Below is a small trained network, with its code and all its weights. Each question gives an input and a class and asks what happens when units are switched off, that is, made to give their printed mean instead of their output.

import numpy as np


def w(rows, s, z=0):
    codes = np.array(rows[::2]) - 128.0
    scale = np.full(codes.shape[1], s)
    scale[-1] = z or s
    return codes * scale


def norm(h):
    return h / np.sqrt((h * h).mean(-1, keepdims=True) + 1e-5)


def f(y):
    return np.maximum(y, 0)


def log_softmax(a):
    a = a - a.max(-1, keepdims=True)
    return a - np.log(np.exp(a).sum(-1, keepdims=True))


def net(x, mask):
    res = np.array(x, float).reshape(1, 6) / 4 @ E
    u = 0
    for l in range(2):
        y = f(norm(res) @ A[l][:, :-1].T + A[l][:, -1])
        res = res + np.where(mask[u : u + 5], y, B[l][:, -1]) @ B[l][:, :-1]
        u += 5
    return log_softmax(norm(res)[-1] @ U[:, :-1].T + U[:, -1])


A, B = {}, {}
E = w([
[13,185,217,58,163,106,156,112],'x0',
[120,173,91,94,78,97,106,109],'x1',
[133,119,158,162,137,147,126,128],'x2',
[65,103,68,147,191,134,1,34],'x3',
[163,98,91,40,173,133,255,72],'x4',
[114,48,183,52,113,220,80,114],'x5',
],0.0035)
A[0] = w([
[169,106,222,87,40,100,191,209,3],'0.n1',
[65,136,117,149,93,194,90,247,68],'0.n2',
[54,175,251,128,163,132,115,146,54],'0.n3',
[145,63,176,4,86,210,76,110,141],'0.n4',
[196,46,35,178,29,143,109,135,56],'0.n5',
],0.0048,0.0035)
B[0] = w([
[99,83,135,133,97,2,98,74,201],'0.n1',
[93,67,41,153,87,171,203,145,179],'0.n2',
[209,173,102,103,166,145,80,184,213],'0.n3',
[103,118,174,166,101,139,178,43,255],'0.n4',
[161,160,202,65,222,154,102,180,212],'0.n5',
],0.0076,0.0036)
A[1] = w([
[56,97,80,189,49,153,81,255,95],'1.n1',
[43,223,219,52,142,64,119,114,98],'1.n2',
[157,219,130,199,166,38,161,119,165],'1.n3',
[189,120,189,134,18,75,164,168,2],'1.n4',
[71,53,202,171,63,166,161,106,49],'1.n5',
],0.0059,0.0035)
B[1] = w([
[118,60,47,30,136,208,241,96,204],'1.n1',
[230,65,109,145,166,203,50,226,236],'1.n2',
[97,157,156,166,80,179,167,2,253],'1.n3',
[116,107,153,39,131,43,39,93,186],'1.n4',
[150,237,85,179,70,140,122,55,195],'1.n5',
],0.0057,0.0047)
U = w([
[133,141,101,128,116,183,112,81,232],'0',
[64,187,169,233,58,166,149,30,160],'1',
[227,90,172,69,232,171,51,253,3],'2',
[3,73,123,145,126,16,31,58,207],'3',
[123,126,95,123,118,179,154,83,110],'4',
[54,62,7,84,115,201,239,73,5],'5',
],0.0048,0.004)

Each question gives the input, the list of numbers given to net, and the class t.
The units are the neurons (one row each of A and B). Each row of codes is followed by its name. A weight is (code - 128) times the scale printed after its matrix; where a second scale follows, it is the last column's (A, B and U).
mask holds one flag per neuron, layer by layer. A switched-off neuron (its flag False) gives its mean, the last column of its row in B, instead of its output. The means were averaged over made-up inputs and are rounded, as every weight is.
A unit's drop is (log p(t) with every unit on - log p(t) with that unit switched off) / (log p(t) with every unit on - log p(t) with every unit switched off).
The circuit of an input: a set's keep is (log p(t) with only the set's units on - log p(t) with every unit switched off) / (log p(t) with every unit on - log p(t) with every unit switched off). Starting from all 10 units, units are removed one at a time, each time the one whose removal leaves the highest keep (on an exact tie, the one counted first), for as long as the keep stays at least 0.8.
circuit, biggest first: the units of the circuit, biggest drop first
top k neurons: the k neurons with the biggest drops, biggest first
k most important neurons of layer l: the k neurons of layer l with the biggest drops, biggest first
input [-7,4,-1,2,-8,-4], class 5: top 2 neurons -> 1.n1; 0.n2
input [-4,-3,-3,-6,-2,0], class 3: circuit, biggest first -> 0.n1; 1.n4
input [-8,-5,3,6,-2,-4], class 2: 3 most important neurons of layer 0 -> 0.n5; 0.n4; 0.n1
input [4,-6,0,5,2,8], class 1: circuit, biggest first -> 0.n4; 1.n5
input [-5,0,5,-5,4,6], class 1: most important neuron of layer 1 -> 1.n5
input [8,1,-5,-8,2,-7], class 2: top 2 neurons -> 1.n2; 0.n4
input [-5,2,1,3,1,-4], class 2: top 4 neurons -> 0.n5; 0.n4; 0.n1; 1.n5
input [1,5,-6,-2,-4,8], class 1: circuit, biggest first -> 0.n4; 1.n5
input [6,1,0,-7,-1,2], class 3: top 4 neurons -> 0.n1; 1.n4; 0.n5; 1.n1
input [-6,0,1,4,2,3], class 2: top 2 neurons -> 0.n5; 1.n3
input [3,3,-4,-1,-7,-1], class 5: circuit, biggest first -> 1.n1; 0.n2
input [-8,-4,-7,0,7,3], class 2: 2 most important neurons of layer 0 -> 0.n5; 0.n2
input [8,1,8,-8,0,-7], class 2: top 3 neurons -> 1.n2; 0.n4; 0.n3
input [-1,5,3,-8,-6,2], class 3: circuit, biggest first -> 0.n1
input [-8,7,8,0,-5,-5], class 2: 2 most important neurons of layer 0 -> 0.n5; 0.n4
input [4,1,7,4,-7,-4], class 4: top 2 neurons -> 1.n1; 0.n4
input [8,1,-5,5,-8,6], class 2: top 2 neurons -> 0.n3; 1.n2
input [3,2,3,-1,5,6], class 1: top 4 neurons -> 0.n4; 1.n5; 1.n1; 0.n5
input [-6,-4,3,1,-7,3], class 5: 2 most important neurons of layer 1 -> 1.n1; 1.n2
input [-3,-3,-6,5,0,8], class 1: 2 most important neurons of layer 0 -> 0.n4; 0.n3
input [3,4,-5,-2,5,6], class 1: 3 most important neurons of layer 1 -> 1.n5; 1.n1; 1.n4
